z866: -.15,.03,-.03,.08,.21,-.20
z321: -.89,.14,.38,.30,.30,-.46
z20: -.06,.15,-.14,.10,.11,-.15
z200: -.03,.22,-.22,-.20,.15,.07
z58: -.03,.22,-.22,-.14,.15,-.37
z898: -.07,.53,-.07,-.50,-.07,-.07
common z20 z866:  | -.15
common z866 z20:  | -.15
again z898:  | -.07
again z321:  | .30
-.03,.22,-.22,-.20,.15,.07 | z200

z970: .68,.52,-.48,.16,.24,.02,.58,-.15,.20,-.08,.17,-.47,-.20,-.16,-.50,.23,-.24,.44,-.10,.24,-.06,.24,-.40,-.38,-.61,-.37,-.06,-.17,-.62,-.38,-.96,.29,.24,-.02,-.34,-.59,.23,.09,-.10,-.18,.36,.06,.20,.18
z133: .08,.01,-.11,.06,-.20,.01,-.05,-.25,.25,.09,.07,.38,.05,.07,.10,.16,.14,-.61,-.14,-.07,.10,.08,.25,-.14,.09,-.03,.33,.23,.07,.16,.05,.02,.02,-.34,-.03,.09,-.15,.09,-.20,-.11,-.03,-.02,-.09,-.14
z580: .12,.17,-.12,.09,-.09,.00,.04,-.03,-.01,.00,.14,-.01,-.14,-.16,-.11,.10,-.12,.19,-.06,-.02,-.04,.20,.06,-.09,-.14,-.04,.10,.03,-.11,-.08,-.22,.15,.12,.04,-.21,.00,.04,-.03,-.19,-.21,.09,-.11,.10,-.03
z87: -.32,-.14,.18,-.18,.23,-.06,-.07,.26,-.20,-.04,-.31,-.24,.08,-.62,-.02,-.18,.00,.01,.16,.07,-.13,-.22,-.19,.19,.12,.10,-.30,-.23,.14,-.02,.16,-.12,-.10,.15,.28,.02,.17,-.02,.31,.22,-.12,-.05,-.10,.10
z986: -.29,-.15,.16,-.06,-.02,-.04,-.17,.14,-.13,.01,-.13,.02,.02,-.02,.07,-.05,-.01,.01,.07,-.04,-.09,-.06,.07,.16,.16,.14,-.03,-.02,.20,.06,.24,.24,-.05,.12,.12,.20,.05,-.04,.08,.01,-.12,-.10,-.06,-.04
.12,.17,-.12,.09,-.09,.00,.04,-.03,-.01,.00,.14,-.01,-.14,-.16,-.11,.10,-.12,.19,-.06,-.02,-.04,.20,.06,-.09,-.14,-.04,.10,.03,-.11,-.08,-.22,.15,.12,.04,-.21,.00,.04,-.03,-.19,-.21,.09,-.11,.10,-.03 | z580
.08,.01,-.11,.06,-.20,.01,-.05,-.25,.25,.09,.07,.38,.05,.07,.10,.16,.14,-.61,-.14,-.07,.10,.08,.25,-.14,.09,-.03,.33,.23,.07,.16,.05,.02,.02,-.34,-.03,.09,-.15,.09,-.20,-.11,-.03,-.02,-.09,-.14 | z133

z588: .22,-.01,.04,.04,-.02,-.09,.14,-.02,.10,.03,-.06,.10,-.10,.08,.02,-.11,-.06,-.02,-.04,.03,.12,-.15,.00
z919: .22,-.01,.04,.04,-.02,-.09,.14,-.02,.10,.03,-.06,.10,-.10,.08,.02,-.11,.30,-.02,-.04,.03,.12,-.15,.00
z763: -.08,-.03,-.46,.05,-.04,-.09,-.02,.12,-.18,-.02,-.03,.46,-.11,-.13,.05,-.13,-.23,.13,.01,-.20,.00,-.07,.02
z131: .02,-.01,.49,-.05,-.16,-.04,-.07,-.03,.09,.00,-.05,-.36,.16,.05,.08,.06,.10,-.12,-.06,-.06,-.11,-.02,-.15
z600: -.37,-.04,-.09,-.05,-.14,.14,.09,.06,-.17,.01,.10,-.30,-.01,.10,-.03,-.12,.17,.07,.01,.11,.02,.04,.01
z45: -.09,.00,.01,.12,-.05,-.22,.04,.12,.22,.03,-.08,.20,.00,.04,-.20,.34,.41,-.03,.09,-.01,-.03,-.03,-.03
.02,-.01,.49,-.05,-.16,-.04,-.07,-.03,.09,.00,-.05,-.36,.16,.05,.08,.06,.10,-.12,-.06,-.06,-.11,-.02,-.15 | z131
-.37,-.04,-.09,-.05,-.14,.14,.09,.06,-.17,.01,.10,-.30,-.01,.10,-.03,-.12,.17,.07,.01,.11,.02,.04,.01 | z600
-.08,-.03,-.46,.05,-.04,-.09,-.02,.12,-.18,-.02,-.03,.46,-.11,-.13,.05,-.13,-.23,.13,.01,-.20,.00,-.07,.02 | z763

